After every row comes roughly how far along a hidden order it lies, from 0 to 9.
(in the rows, 128 means zero)
[128  95 200 189  93  99 116 129 118  77 121 114 100 120 112 162]
2
[116  91 121 149 124 115 118 135 122  61 101 108 108 119 156 146]
5
[147 102 158 141 128 123 116 129 134 101 103  81  93 100 143 140]
7
[ 89 115 104 129 130 109 123 136 114  94 107 142 133 133 161 150]
4
[106 142 161 169 128 103 114 135 138  45 105 128 115 134 110 150]
2
[103  68 111 162 123 123 115 138 120   5  99 130  99 127 184 138]
6
[ 63  60 100 145 120  90 125 140  83  66  94 169 125 136 228 161]
4
[145 144 139 117 136 115 126 128 123 176 110  74 113 104 132 144]
6
[133 149 122 103 134 113 134 129 117 176 117 109 130 118 140 144]
5
[127  58 162 178 106 110 116 131 114  47 112 120  98 119 152 146]
4
[105 129 153 148 131  99 115 136 125  89  95 108 113 120 137 161]
4
[128  60 160 168  96 103 118 134 104  94 101  90  91 107 165 164]
5
[112  25 115 168 104 125 111 136 103   1  99 131  81 124 223 138]
8
[113 114 116 103 167 130 115 130 147  81  84  93  94  99 207 121]
9
[122 149 169 157 113 101 116 135 124 107 107 101 114 122 102 165]
3
[113  94 110 146 112 118 121 136 113  77 114 128 120 128 154 148]
5
[105 133 201 195 120  91 113 134 137  49  98 114 100 126  92 161]
1
[152  88  95 147  86 104 135 133  72 149 126 144 124 133 157 159]
3
[ 74  83 156 171 144 106 107 141 142   1  74 101  90 115 179 149]
6
[139 106  97 102 127 134 126 128 114 137 118 105 110 115 188 129]
8
[110 110 178 164 139 112 109 134 149  56  93  90  99 109 118 151]
5
[ 93 134 108 121 163 111 120 133 136 100  94 114 119 117 162 140]
5
[142 143 162 147 112 105 121 133 113 145 111  90 113 114 110 160]
4
[ 88 133 173 171 120  78 120 140 111 101  94 118 127 127 115 182]
1
[138 127 143 158  94 107 123 134 103 118 122 119 125 129 114 163]
3
[135  76 106 132 124 136 118 129 132  62 103 105  84 111 205 122]
9
[ 85 119 108 143 113  85 134 139  94 114 114 172 151 145 142 165]
0
[ 99 172 132 128 165 115 117 133 147 100  96 117 125 120 117 146]
4
[ 97 117 166 169 114  89 114 138 114  67  97 118 110 127 134 170]
3
[ 90 119 143 145 150 119 111 137 152  35  92 103 110 120 144 136]
6
[121 120 173 184  98  99 117 135 114  88 114 116 110 129 100 167]
2
[112 162 220 185 107  82 116 135 126 135 103  79 112 112  55 183]
1
[159 120 215 153 137 113 113 128 144 135  89  40  79  81 110 151]
7
[104 130 209 208 111  78 115 134 121  73 104 112 104 127  76 174]
0
[ 96 103 131 151 114 101 120 137 105  78 109 139 125 134 158 159]
3
[133  65 102 150  90 121 125 134 104  81 120 123 110 127 168 149]
5
[155  94 176 140 108 116 120 127 118 159 107  66  90  98 146 150]
7
[130 140 153 128 137 107 122 131 124 139 100  79 108 107 134 152]
5
[ 95  98 104 133 140 114 119 135 127  64  92 122 116 120 175 138]
6
[ 74 127 121 144 132 100 123 139 111  94 105 151 142 136 150 159]
2
[118 110 186 214  84  68 125 133  87  93 112 130 109 138  85 182]
0
[116 145 160 152 124 104 115 135 130  97 104 102 114 121 112 160]
4
[111 127 171 180 107  97 115 135 121  69 108 122 111 130 103 165]
2
[114 137 190 171 134 103 108 133 148  63  97  94 103 113 100 156]
4
[107  64 147 176 127 116 109 136 125  11  91 112  89 117 171 143]
6
[108 163 153 145 131 105 118 136 134 102 109 116 129 128  96 158]
3
[137  65 111 141 113 139 118 129 123  60 110 109  87 113 192 126]
9
[101 150 180 169 123  90 115 137 127  85 100 107 118 126  96 172]
2
[122 128 137 171  92  90 130 136  94 114 124 142 133 141  97 170]
0
[120 101 162 175  98  94 118 137 101  87 101 111 105 121 138 173]
3
[106 103 139 148 143 117 112 135 144  43  91  97 102 113 155 142]
6
[ 86  81 153 180 130 103 110 140 131   1  82 113  90 120 170 148]
5
[126  87 128 161  96 104 122 136  95  92 112 120 113 126 148 166]
4
[102 136 111 124 124 107 128 133 113 127 118 142 140 135 141 149]
3
[ 89 124 160 159 148 101 108 138 145  38  84 101 102 116 146 156]
5

New part:
[125 193 202 144 137 139 156 102  95 158 120 140 116 213 104  71 120  84
 137 134]
7
[144 136 120 137 128  88 123 127 125 134 191 123 165  84 151 107 117 158
  96 111]
4
[136 115 128 124  56 108 168 104 126 126 117 115 120 124 155 151 112 190
 114 101]
1
[123 108  87 121 102 117 124 137 134 165 170 137 117  73 124  80  98  87
 112 120]
4
[143 131 141 143 122 109 136 105 147 119 171 123 177 108 174 141 120 206
  96  86]
3
[125 110 119 136 140  98 126 105 158 114 153 118 160 168 135 143 107 179
  93  98]
0
[135 104 139 110 109 115 155 108 142 120 160 120 113 117 144 164 118 205
 103 128]
0
[125 172 159 124 169 113  87  97  97 100 202 119 141 165  90 139 164 131
 130 100]
7
[111 115 137 104 151 131 106  92 150  97 139  78 136 128 130 142 176  99
 147 135]
9
[127 131 147 152 105  98 124 126  98 157  96 153 144 152 108 158 163 140
 105 124]
4
[135 168 129  83 124 109 138 124 109 122 125 132 140  82 138  91 117 255
 140 133]
8
[156 124 129 137 122  98 134 111 119  88 127 123 100 142 158 134  97 201
 119  96]
1
[125 113 130 103 113 107 116 109 123 158 123  99 134 127 120 129 130 211
 131 163]
7
[115 178 182 135 110 119 140 122  84 167 124 135 169 189 107  92 135  89
 138 149]
7
[142 142 148 105 132 117 124  98 112 113 125 125 154  96 124 131 125 225
 130 141]
6
[166 173 183 143 110  92 111  97  62 120 124 155 141 114 169 137 140 218
 112  86]
4
[148 176 155 156 128  79 140 139  76 160 102 162 128 147 154 155 145 210
  81  91]
3
[125 187 128 161 114 137  92 118  99 162 175 146  91 233 124 101 148 183
 141 182]
9
[120 174 159 154 128 120  83 101 109 109 186 130 150 204  69 144 149 124
 138 143]
8
[ 95 141 131 150 138 106 100 120 130 158 146 142 116 119 122 133 121 150
 121 172]
6
[114 142 119 138 112 110 135 139  92 158 101 153 125 120 118 145 122 144
  99 103]
3
[111 128 115 157 115 104 113 125 143 123 156 118 140  88 147 108 130 127
 122 147]
6
[120 155 129 124 128 152 113 101 103 145 118 112 132 144 130 151 140 150
 107 105]
5
[130 182 180 144 140 104 128 111 101 155 106 150 142 188 127 124 159 171
 113 130]
6
[109 180 136 132 124 103  86 144  98 113 193 133 135 151 111 110 148 120
 132 157]
8
[183 122 116 122 170  98 152 126  91 119 118 156  82 143 177 154 115 107
 140  87]
1
[140 143 121 147 113 127 121 149 109 131  93 165 133  85 133  76 110 127
 123 183]
5
[ 94 131 131 142 121 137 105 101 144 106 161 105  96  92 151 101 146  67
 145 123]
7
[158 160 164 154 140 105 129 114  86 115 115 152 136 138 144 138 136 187
  96 121]
5
[116 109 123 151 126 109 108 117 170 127 180 144 174 134 126 134 108 118
 106 119]
2
[164 122 145 102 122  76 150 137 133 132 192 113 162  99 183 145 114 251
  79 117]
1
[158 137 142 151 141  85 123 121  93 110 121 137 134 135 127 146 113 186
 117 112]
2
[111 164  73 125 101  86 141 161 126 179 161 154 117  55 213 110  80 170
  82 190]
4
[142 193 111 142 133 151 123 137  77 165 195 134 103 211 183  80 141 253
 119 147]
9
[130  93 125 118 126 104 115 105 184 121 171 129 189 160 130 152 114 114
 103 115]
0
[120 140 135 101 132 131 139 112 110 138 112 123  86 121 137  95  95 255
 158 129]
9
[159 130 149 137 125  95 146  95 114  97 129 102 165 137 138 164 121 201
 104  96]
2
[131 187 147 143 125 112 129 134  92 142 109 170 126 109 144  76 118 174
 122 140]
6
[153 102 121 117 128 106 149 110 141 108 144 114 181 102 163 142 121 181
 103 108]
3
[138 145 147 143 111  94 144 113  90 141 117 139 134 134 111 172 134 178
 105  86]
2
[158 204 159 119 125  82 117 128 109 158 144 122 137 190 146 104 159 200
 125 154]
9
[105 125 116 135 125 119 125 122 152 158 139 137 137  79 153 133 110 160
 120 161]
5
[141 124 119 150 115 112 109 122 120 115 127 152 109  88 121 105 100 151
 116 158]
3
[119 144 134 149 151 128 134 103  99 135 116 146 102 139 115 143 112 129
 102  98]
3
[140 114 104 127 120 109 148 114 153 113 141 115 147 135 187 123 106 204
  89  94]
1
[126 164 155 139  62 111 105 115 102 112 131 154 161 128  71 111 126 156
 136 162]
6
[115 107 121 130 112 100 123 136 118 143 186 143 123 110  95 133 107 148
 106 143]
2
[154 117 109 141 115  96 140 134 111 138  95 145 116 123 136 141 111 119
 139 114]
1
[112 138 117 156 143 123 118 115 143 114 159 121 116  87 158  91 124 103
 125 126]
6
[144 136 139 112  93  74 109 122  99 150 147  90 143 152 124 130 132 255
 112 151]
9
[170 137 135 137 124  98 148 117  80 131 113 159 100 143 167 168 130 117
 140  80]
2
